Here are made-up nodes, facts about them, and rows of numbers that follow some of those facts. Name the node behind each unnamed row.

Some nodes and their rows:
(1456): [ -8  -2  -4  -6   6   4  -4  -5   7  24  -7   0 -13  -5  -5  -4   3  -3
  10  -2  -7  -2  -4  -2   6 -11  -1  -3  -1  -1  -5  13  10]
(578): [ -7  -1  -4  -1  -5  -6  -3  -4   5  -6  -5   0   6   3   4   4   4  -5
   4  -1  -4   2  -4 -13  -2 -10  -1  -3  -1  -2  -3  -5  -6]
(1261): [ -6  -1  -5  -4  -4  -6  -3  -4   6  -7  -6   1  -5   5  -3   2  -6  -6
  -5   4   1   5  -3 -13  -2  -7   6  -4  -3   0   3  -5  -6]
(606): [ -6  -1  -5  -1  -3   5  -5  -6  -4  13  -8  -1 -12  -1  -5  -5   6  -4
   7  -2  -5   0   8  -2   3 -12   5  -4  -3  -1  -7  14  -1]
(956): [ 7  3 -5  9 -4  1 -3 -4 -4 -7 -6  0 10  3  4 -5 -5  0 -5 -1  2 -3 -4  3
  0 13 -5  3 -2 -3  6 -4 -7]
(612): [ -6  -1  -6  -4  -5   6  -6  -6   5   3  -8  -1 -14   2  -5  -5   7  -3
  -2  -1  -5  -7  11  -2   4  -8   1  -3  -3   1  -5   7  -6]
(31): [ -7  -2  11  -6  -4  -7  -3  -6  10  -7  14  -1   4  10  -4  12  17  -4
  -5   9   8  -9  19 -13  -2  -7  -5   4  11  -1  -6   3  -7]
(1027): [ 2 -1 -4 -3  2 -4  6 15 -5 12  9 -1 -3 -4 -3  3 -7 -4 -4 -2  1  5 -5 -1
  6 15 -4 -4 -2 -2  4 -5 19]
(1305): [ -6   1   1  -1  -4   3  -3  -5  17  -2  -2  -1   2   5   1  -4   5  -5
   2  -1  -4   1  -4 -14  -2  -2  -3  -2  -1  -2  -3  -6  -7]
(1072): [ -7  -3  -5  -7  -5  -3  -5  -5  15   5  -7  -1 -14  -1  -5  -5  -2  -5
  -5   3  -4  -8   5  -7   6  -6  10  -4  -2   7   3  -4  -3]
(318): [ -7   0  -7  -6  10  -6  -4  -4  -6  10  -6  -1   3  -3  -1  -4   0  15
   4  -4  -6  -8  -5  21   6 -10   7  -4   0  -2  -2   3  16]
(236): [ -1  -1  -4  11  -4  -3  -3  -5  -4  -7  -7   0   4   7  -3   5   2  -6
   0  -1   0   8   2 -14  -2  -7  -4  -3  -4  -1  -3  -4  -8]
(999): [ 7 -1 -4 17  8  7  5  2 -5  0 -5 -1  7 -3 -4  3 -5 -3 -1 -2 -5  8 -4 10
 -1  1 -4 -3 -2 -3  2  3 -7]
(257): [-7 -1 -6 -6  3 -7 -6 -4 -4  2 -6 -1  4 -3  4 -5  1 18  0 -3 -6 -9 -4 21
  5 -8  7 -1  0 -2 -1 -2  6]
(670): [ 9  0 -2 13  6  8  4  2 -6  2 -5 -2  4 -3 -4  0 -5 -2 -1 -3 -4  5 -5 11
  0  3 -5 -2 -2 -2 -2  4 -6]
(582): [ 2 -1 -6 -1  6  4 -4 -4 -6  8 -8 -2 -1  1 -3 -4 -3 10  1 -3 -4 -7  0 28
  2 -9  8 -2 -2 -2 -6  9  2]
(138): [  5  -3  18   8   1  -6   7  -5  -4  -7   6   0  -2   3  -7  22   9  -5
  -6  11  -3  -5  23 -12  -2 -11  -6  -3  -1  -2  -6  22  -7]

Facts:
(1016) {ρ=(704), λ=flinol, σ=a}
(1027) {ρ=(1145) (195) (73), λ=mefu, σ=a}
(1058) {ρ=(361), λ=kloplen, σ=a}
(107) {ρ=(718), λ=nibremo, σ=a}
(1072) {λ=flinol, σ=b}
(1074) {λ=flinol, σ=a}
(1085) {ρ=(727), λ=flinol, σ=a}
(1113) {ρ=(414) (1295), λ=bribrebrar, σ=a}
(1125) {ρ=(195), λ=flinol, σ=b}
(1128) {ρ=(1293) (1074), λ=mefu, σ=a}
(1135) {ρ=(503) (318), λ=flinol, σ=b}
(1140) {ρ=(900), λ=mastozol, σ=a}
(1143) {λ=kloplen, σ=b}
(1145) {λ=flinol, σ=b}
(1147) {ρ=(681), λ=flinol, σ=b}
(1158) {ρ=(800) (582), λ=vanok, σ=a}
(116) {ρ=(391) (318), λ=kloplen, σ=b}
(1170) {λ=flinol, σ=a}
(1202) {ρ=(582), λ=nibremo, σ=a}
(1208) {ρ=(900), λ=vanok, σ=a}
(1217) {λ=vanok, σ=a}
(1241) {ρ=(577), λ=bribrebrar, σ=a}
(1249) {ρ=(206), λ=nibremo, σ=a}
(1256) {ρ=(704), λ=flinol, σ=a}
(1261) {ρ=(238), λ=mastozol, σ=b}
(1273) {ρ=(718), λ=flinol, σ=a}
(1275) {ρ=(1170), λ=mastozol, σ=a}
(1291) {ρ=(1345), λ=nibremo, σ=a}
(1293) {ρ=(582), λ=bribrebrar, σ=a}
(1295) {ρ=(907), λ=flinol, σ=b}
(1302) {ρ=(354) (1467), λ=nibremo, σ=b}
(1305) {ρ=(206), λ=flinol, σ=b}
(1312) {ρ=(1170), λ=flinol, σ=a}
(1345) {ρ=(1493), λ=kloplen, σ=b}
(1369) {ρ=(447) (569), λ=nibremo, σ=a}
(1371) {ρ=(431), λ=mastozol, σ=b}
(1377) {ρ=(195) (585), λ=vanok, σ=a}
(138) {ρ=(1170), λ=kloplen, σ=b}
(1381) {ρ=(577), λ=flinol, σ=b}
(1407) {ρ=(73), λ=mastozol, σ=a}
(143) {ρ=(690), λ=kloplen, σ=b}
(1439) {λ=kloplen, σ=b}
(144) {ρ=(376), λ=bribrebrar, σ=b}
(1456) {λ=kloplen, σ=b}
(1457) {ρ=(378) (597), λ=bribrebrar, σ=a}
(1467) {ρ=(1217), λ=mastozol, σ=b}
(1493) {λ=flinol, σ=b}
(151) {ρ=(1170) (497), λ=flinol, σ=a}
(157) {ρ=(1202), λ=mastozol, σ=a}
(189) {ρ=(157) (907) (1145) (1072), λ=mefu, σ=b}
(195) {ρ=(1170), λ=flinol, σ=b}
(200) {ρ=(336) (195), λ=vanok, σ=b}
(206) {ρ=(361) (718), λ=nibremo, σ=a}
(233) {ρ=(414) (300) (318), λ=kloplen, σ=a}
(236) {ρ=(138), λ=mastozol, σ=b}
(238) {ρ=(299), λ=flinol, σ=b}
(247) {ρ=(157), λ=vanok, σ=b}
(252) {ρ=(1170) (361), λ=bribrebrar, σ=a}
(253) {λ=vanok, σ=b}
(255) {ρ=(1170), λ=mastozol, σ=a}
(257) {λ=mastozol, σ=a}
(283) {ρ=(195), λ=kloplen, σ=b}
(299) {λ=mastozol, σ=a}
(300) {λ=bribrebrar, σ=a}
(301) {ρ=(253) (447), λ=flinol, σ=b}
(31) {ρ=(1170), λ=flinol, σ=b}
(318) {λ=bribrebrar, σ=a}
(336) {λ=kloplen, σ=a}
(354) {ρ=(195) (361), λ=kloplen, σ=a}
(36) {ρ=(718), λ=vanok, σ=a}
(361) {ρ=(195), λ=flinol, σ=a}
(366) {ρ=(1217), λ=flinol, σ=b}
(367) {ρ=(1456) (195), λ=bribrebrar, σ=b}
(368) {ρ=(1305), λ=kloplen, σ=a}
(376) {ρ=(1170), λ=vanok, σ=a}
(378) {ρ=(1170), λ=flinol, σ=a}
(384) {ρ=(1170), λ=bribrebrar, σ=a}
(391) {ρ=(818) (900) (195) (138) (718), λ=kloplen, σ=b}
(414) {λ=flinol, σ=a}
(431) {ρ=(252) (1170) (987), λ=bribrebrar, σ=b}
(447) {ρ=(1217), λ=bribrebrar, σ=b}
(448) {ρ=(1016) (195) (431), λ=mefu, σ=b}
(455) {ρ=(1208) (606), λ=vanok, σ=b}
(462) {ρ=(86), λ=kloplen, σ=b}
(465) {ρ=(1261), λ=mastozol, σ=a}
(474) {ρ=(195), λ=flinol, σ=a}
(478) {ρ=(582) (625) (774), λ=bribrebrar, σ=a}
(497) {λ=bribrebrar, σ=a}
(503) {ρ=(361), λ=mastozol, σ=b}
(507) {ρ=(1202), λ=vanok, σ=a}
(528) {ρ=(391) (367) (318), λ=kloplen, σ=a}
(569) {λ=mastozol, σ=b}
(577) {λ=kloplen, σ=a}
(578) {ρ=(1140), λ=mastozol, σ=b}
(582) {λ=bribrebrar, σ=a}
(584) {λ=nibremo, σ=a}
(585) {λ=kloplen, σ=a}
(587) {ρ=(1295), λ=vanok, σ=a}
(597) {ρ=(577) (138), λ=vanok, σ=b}
(599) {ρ=(1170), λ=vanok, σ=a}
(601) {ρ=(1493), λ=kloplen, σ=a}
(606) {λ=bribrebrar, σ=b}
(612) {λ=flinol, σ=b}
(625) {ρ=(681), λ=nibremo, σ=a}
(641) {ρ=(1170), λ=mefu, σ=b}
(650) {ρ=(138), λ=vanok, σ=a}
(656) {ρ=(391), λ=kloplen, σ=b}
(664) {ρ=(1016), λ=flinol, σ=b}
(670) {ρ=(257) (151), λ=kloplen, σ=a}
(677) {ρ=(391), λ=mastozol, σ=a}
(681) {λ=mastozol, σ=a}
(683) {ρ=(582) (1170), λ=flinol, σ=a}
(686) {ρ=(1170), λ=kloplen, σ=a}
(687) {ρ=(361), λ=bribrebrar, σ=b}
(690) {ρ=(718) (584) (1493), λ=flinol, σ=a}
(70) {ρ=(907), λ=mefu, σ=a}
(704) {ρ=(584), λ=kloplen, σ=a}
(711) {ρ=(1170), λ=kloplen, σ=a}
(718) {ρ=(1170), λ=flinol, σ=a}
(727) {λ=vanok, σ=b}
(73) {ρ=(718), λ=flinol, σ=a}
(753) {ρ=(1312), λ=vanok, σ=a}
(774) {λ=flinol, σ=b}
(8) {ρ=(361), λ=kloplen, σ=a}
(800) {λ=bribrebrar, σ=a}
(818) {ρ=(1170) (718) (727), λ=kloplen, σ=a}
(853) {ρ=(36), λ=kloplen, σ=b}
(86) {ρ=(1170), λ=nibremo, σ=a}
(878) {λ=vanok, σ=a}
(900) {λ=mastozol, σ=b}
(907) {ρ=(1170), λ=nibremo, σ=a}
(910) {ρ=(582) (718), λ=flinol, σ=a}
(935) {ρ=(8) (612) (878) (727), λ=kloplen, σ=b}
(955) {ρ=(195) (138) (318), λ=mastozol, σ=a}
(956) {ρ=(1456) (1140), λ=flinol, σ=a}
(962) {ρ=(36), λ=flinol, σ=a}
(963) {ρ=(138), λ=kloplen, σ=a}
(986) {ρ=(900), λ=vanok, σ=b}
(987) {λ=vanok, σ=b}
(999) {ρ=(1217), λ=kloplen, σ=a}

Which node is each row?
No name comes twice in this set of rows, the named rows included.
[ 19  -2  27  -7  -5  -5   9  -2  -3  -5  26   0  -3  26  -4  -6   6  -4
  -6  23  17 -11  26   6  -3  10   8  20  17  20  -7  -4  -2] : (718)
[ -6  13  -3  -5  -6  -8  -4  -2  18  -6  13  -2   9  -5  29  -6  22  16
   4  -2  16  -4  -5 -11   7  49  -6  -2  -1  -2  10  -6   9] : (361)
[ -1  -3  14  -6   5  -6  11  -4   0   4  20   0 -11   9  -7  24   4  -5
  -4  14   4  -9  22 -12  -2 -11  -1  -3  -1  -1  -6  11   8] : (641)
[ -5  -2   9  -4   1  -7  -2  -5  -1  -6  11  -1   4   4  -4  17  13  -4
  -1   0   1  -7   6 -13  -2 -10  -4  -3   4  -2  -7   4  -2] : (431)

The same nodes again, as new rows of numbers:
Some nodes and their rows:
(318): [  5 -13   1 -19   3  15  10   6   4   7  -6   6   9  -7   5  -8   5  -6
   0   3  16  -5 -20  -8 -16   9   7  11  -2  -3   9  -5   7]
(1293): [  0 -29 -14  10   2 -11  -5  10  -1  -4   0  -7   1  11   6  -2  -1   6
   4  -4  14  13 -11   4  -8  -1  11   2  -4   6   0   5   4]
(753): [11  2  0 -3  1 -4  4 12  2 -8 10 -1  9 -2 -1  3  8  8  8 -9  6  9 10  2
  3 -5 -5  2  2  8 -1 -1 11]
(86): [ 10  -9  -8   0  -9   2  20  -3   8 -12  11  -9   5   4   3   8   7   8
  -8   4   3   2   1  -9  -2  -4  -7   7   2  -1   0  -8   4]
(1371): [ -2  17  -8  -5 -12  -4  -6  -3   4  -6  -5   0  -6   4   7   7   2  12
  -2   7  -4  -9   0  -3  10 -11 -11  -2  -6  -2   2   7  -5]
(1369): [  4  -9  -1   9  -2  -8   3  -6  -5  -9 -18  -4  22  -1  -3  22  -2 -15
 -15 -13 -16  10   0  -1  -1 -25   2   2  -5   0  -8  -1   9]
(718): [ -3   7  -4  -4  -5   3  20 -15  12   6   6  -4 -16   4  -3  -7  -2  -1
   1   1  23   5 -14 -15   1  24   6  -4   2  -7   1  -8  -1]
(1273): [ 5 12  5 11 -1 -9  9 -8  7  3  6 -7 -9  4  3 -5 -5 -5  2  4 10  4 -3 -7
 19  3  4 -9  3  3 -3 -9  1]
(391): [  2   2  10  -8   4  12  -7   4  -5  -3  10   9  -6  -5  -3  -7   3   7
  -2  12 -10 -11  17   8  -9   5 -12   4   8  -2   2   0  -6]
(986): [  4  -1   8 -11  10   6 -19  17 -13   0  -6   4   9  -7   5  -4   5   2
   9  13 -11 -16   3  14  -7  -7   1   0  -2   2  10   1  -3]
(704): [-22  -5  15   5   0   7  18  -2  -5  -3  12  10   3  -4 -12   7  -1  -1
   9  -7  -5  12   5  16   2  18  15  -2   6  -7   5  -4   3]
(283): [  2   9   4  -6   2   7  -9   3  -4  -3  12   6  -4  -3  -5  -5   3   7
  -5   5 -15  -6  21   3  -4   1 -18   3   8   3  -4   2  -6]
(300): [  3 -14   4 -10   4   7   5   6  -3   6  -9   6  10  -3   3  -2   1 -10
  -1  -3   8  -3 -16  -2  -8   1   8   9  -4   0   6  -3   8]
(247): [ -1 -12 -14   4   2  -9 -22  14 -11  -4  -3  -4   1   4   1  -1   4  16
  11  -1  -6   2   6  13 -10  -7   0   0  -4   5   0  15  -2]
(31): [  2  19 -10   3  -6  -3  -5 -11   5   5   3 -10 -17   4  -2 -10  -6   5
   0   7  -1  -5   3 -16  17  -1  -9  -6   1   3  -5   4  -9]
(962): [ 5  9  4 13  0 -9  7 -7  6  3  4 -5 -8  6  2 -4 -7 -8  1  0  4  4 -2 -4
 18  3  7 -6  0  3 -4 -6 -2]
(299): [-11  -3   2  -1  -1  -8   4  -4   4  -1 -15   9   3   3   5  15   1  -6
  -6  -4  11   1 -19   8  -8   2  11  -5 -11 -11   4  -1   3]

Name these rows:
No name comes twice in this set of rows, the named rows included.
[-18  12   4  11  -2  -2  -5  -9  -9  10  -8  -6  -9  -1  -4  -2 -13  -3
  11  10 -16  -6  -1   0  22   2  13 -12   0  -4   1   4 -12] : (664)
[ -8  -1  -8 -24  -1  15  -2   3  -4   3  -1   3   4  -8  -8  -1   9  12
   8   0   3  -5  -3  -2 -20  10  -1   4  -1  -6   9  10   0] : (727)
[  9   8   8  -2  -1  -5   4   3   8  -7  -5   7   1   5  14   7   3  -5
  -3   9   7  -9  -8   7   8  -8  -1  -4  -7   0   5 -13   3] : (677)
[-10  11  10  16  -2  -7  16 -11  -2   2   5  -6  -6   2  -1   1 -10  -7
  13   4  -1   5  -6   4  28   7  19 -11   1  -2   1  -9   0] : (690)
[-22 -15   3   0  -8  10  30  -9   1  -6   3  -1  11   0  -5  13   3   2
   6   3  -5   5 -14   5   4   9  20   2   0 -13  12  -8   3] : (584)
[ -4  16  -5  -2  -3   2  -4 -14   0  11  -3  -6 -14   0  -1  -8  -7  -1
   1   9  -3  -9  -1  -9   9   5  -2  -6   1  -3   3   2 -11] : (1305)
[  5  -7  -1  -1  -6   6  20  -5   7 -10   7  -3   8   0   4   8   3   3
  -5   6   0   0  -1  -4   0  -5  -2   6   1  -2   4 -11   5] : (206)
[-19   5  -9  -9  -9  -1  -9 -13  -1   4 -28   7   2  -5  -3  18  -1  -2
  -8 -10  -8  -2 -12  -2  -9  -6   1  -2 -12 -15   2  14  -5] : (569)
[-10   3   2   4   1   5  -7   0  -7  -3  12   5  -4  -1  -8  -4   1  12
   1   3 -15  -1  20   8   0   4  -9   0   7   2  -2   7  -6] : (853)
[ 1 -3  1 -8  1  4  9 10  3 -7 13  2  7 -3 -4  4 10 13 12 -5 11  6  2  3
 -4  7  3  3  1  2  6 -2  9] : (36)
[ 17  14   7   2  -2 -10   2   6   5 -10  -3   4   1   6  16   7   3  -4
  -6   6   4  -9   0   4  15 -16 -10  -2  -6   3   1 -10   3] : (955)
[ -3   6   5  -4   1  -1 -14   2  -4   2 -19   9  -2   1  15   0   0  -1
  -5  18  -7 -25  -8  13   3 -10  -4  -5  -7  -7   9  -1  -7] : (578)
[ -7 -33 -19   0   0  -1   2   6   6   4   3  -4  -4   9   3  -6   5   8
   2 -10  26  13 -21  -2 -21  15  13   7  -7  -2   2   8   5] : (582)
[  6  15   2   3   4  -2 -15  -7  -4  11  -9  -5  -9  -1   5 -10 -10  -8
  -2  14  -8 -15   4  -5  13  -7  -4  -6   0   2  -2  -3 -11] : (1135)
[  9  -7  14 -10  15   7  -3  16  -6  -1  -2   9  14  -6   8  -1   6  -6
   6   7   6  -8  -5  15 -11   1   7   3  -3   2  10  -9   9] : (1208)

Now the same nodes, written a new way:
Some rows with their names:
(1217): [-16 -11 -11   7  39 -31  -8  -7 -15 -31   9 -49   0 -16  10  20   9  12
  15   5 -12  10  36  13   8  11 -24   6]
(70): [ 17  -5   2  -3 -12  11 -18  -4  12  10   0   2  14   2  -3  -7  -7 -16
  -1   0  14 -10 -11   7  -7 -15  14 -11]
(300): [-14   5   2   9  -1  10  -6   3  18   7  -4 -17  -1 -13  13   4   7 -10
   6 -15   7  15  23   0  14 -22  -7 -15]
(31): [  6   7  12   9 -28  10 -10  13  17  13 -13  12  -1  12 -12  -2 -15  -1
  -5  15   0 -10 -11  -4   6   2   2   4]
(465): [ -6 -12 -12   2  22 -17   1  -3 -23  12  17  -2  28  -5  18  -8   0  -1
  16  -5  -9   0   5  -3   2  -6  22  -9]
(1072): [ -3   1  -1   0 -28   1 -14  -6  10  10 -12 -10  17  10  -5   2  -3  12
  -4 -15  -1   4   6  -5  18 -23   2 -10]
(582): [ -2  -4 -11  -2 -10  -1 -30 -21   7 -17   1 -13  10   8 -13  21   4   9
  -5 -47  21  24   9  -1  12 -48  12 -19]
(878): [ -2  -1  -7  -5  19 -12   6  -7  -6 -37  10 -17 -23 -16   1  12  12   6
  -5   2   2   8   7   3  -3  12 -23  10]
(962): [ -5  12   1  -9   3   6   1   4  -1   7   2  29  -1  14  -7   1  -8  -7
  10 -11   3  10 -12   0  -7  -3  21   3]
(687): [  1   9  13  10  -2  17   6  19  18  12  -8   9  -7  14  -4   8 -11  -6
  12  15 -16  -2   7   0   2  10   1  14]
(670): [ 23 -12   8  -3  -4  -4 -11  -4 -11   3   2   6   0  -3  -6  -9 -12  -9
  -9  13   8  -9 -15   4 -15   7   0  -2]
(157): [  4  -8  -8  -2 -11 -20 -15 -18 -15  -6  12  -7  18  -3   3  -1  -2   7
  -8 -20  14   0  -8 -12   2 -27  19 -14]
(910): [  4   0  -2  -7  -7   8  -8  -6  -7   9   5  32  11  13 -12  -6 -13  -6
   1 -11  12   4 -22  -5 -10  -4  30 -10]
(448): [ 14   8  10  -3  -5  23   7  18  21  14 -11  22  -2  21  -8   5  -8  -8
  11  19 -10 -14  -9   6  -4  14  13  15]
(301): [-11  -3   7  15  24  -4  -5  16  -6  38  -4  -3  38  10  10  -9 -20  -2
  33  20 -27  -5  24   4  11  16  13   7]
(1345): [ 12  -3  -4 -15  10   2  21  -7 -16  -9  -3  17  -7  24 -10   7  15  16
  -1 -18 -12   9  -7   6 -10   8   8  13]
(1371): [  9   3   6   6 -16  -6   2   7   6   6   0   4  -9  10  -2   5 -10   3
  -5  27 -13 -13 -10 -10   0  10  -2  10]

Which node is each row?
No name comes twice in this set of rows, the named rows included.
[ 15  -1  -3 -16  24   2  13  -7 -27 -10   5  26 -11  15  -7   4  10   3
   3 -17  -4   9 -16  12 -21  15  16   1] : (601)
[ 16   1   1 -14   8   5  26  -1 -17  -6   0  27 -18  24 -13   2   8  12
  -1  -9 -12  -1 -13   4 -13  15   8  12] : (143)
[ 16   2   2 -10   2   5   4   0  -5  -6  -3   9 -23  -1  -4  -5   2  -6
  -8   5   5  -2 -15   0 -16   7  -8   2] : (818)
[  0  11  12   9  -4  17 -14   9  20  -2  -3   7 -15   8  -8  12 -18 -12
   6  13   5   6  -2   4  -6   1  -2  -3] : (252)
[ -4   6  -2   0  -9 -17 -17  -5   0 -12   7 -18  -5   2   8  12  -2   0
  -3   0   6   3  -6   3   6 -13   0  -9] : (257)
[-15  -3   5  19  23  -3 -13  16  11  17  -4 -27  29  11  11  15 -15   4
  35  10 -25  11  38   6  15   4  -5   3] : (447)
[ -6   0   8   9 -15   7  -3  10  11  28 -11   4  15  -2   5 -15 -10   3
   0  14  -5  -7   3  -7   9  -7   3  -2] : (1381)
[  0   5  -2  -3   0  -7   2  -3  -6   0  13  16  -7   3   4   1  -2  -6
  -1   5  -2   0 -14  -8  -4   0  12  -1] : (1407)
[  0   1   6  -1 -19   2   0  -3  14  -9 -16 -28 -22  -1   9   3  13  13
 -16  -4   2  -1  14  -3   9 -12 -32   3] : (138)
[ -7 -18 -11  13  31 -27   5  -6 -14 -15  12 -40  16 -15  10   5   7  18
  10  20 -26  -6  30   7   6  19 -20  16] : (253)
[-21  20   2   5  -2  15  -8   9  28  -3 -11 -26 -18 -13  19  18  10  -6
   2 -22  10  20  35   1  22 -24 -15  -9] : (318)
[ -1  -8 -12  -3 -19  -4  -9 -18  -3  10  -3  -4  32  18 -11   2  -1  17
  -1 -28   4   6  -1  -3  13 -26  16 -13] : (774)
[  5 -12   4   4   7   4  29   2  -3 -12  12  -2 -13 -18  -3  -8   7   3
 -15  30 -13 -24   3   1  -8  36 -19  21] : (200)

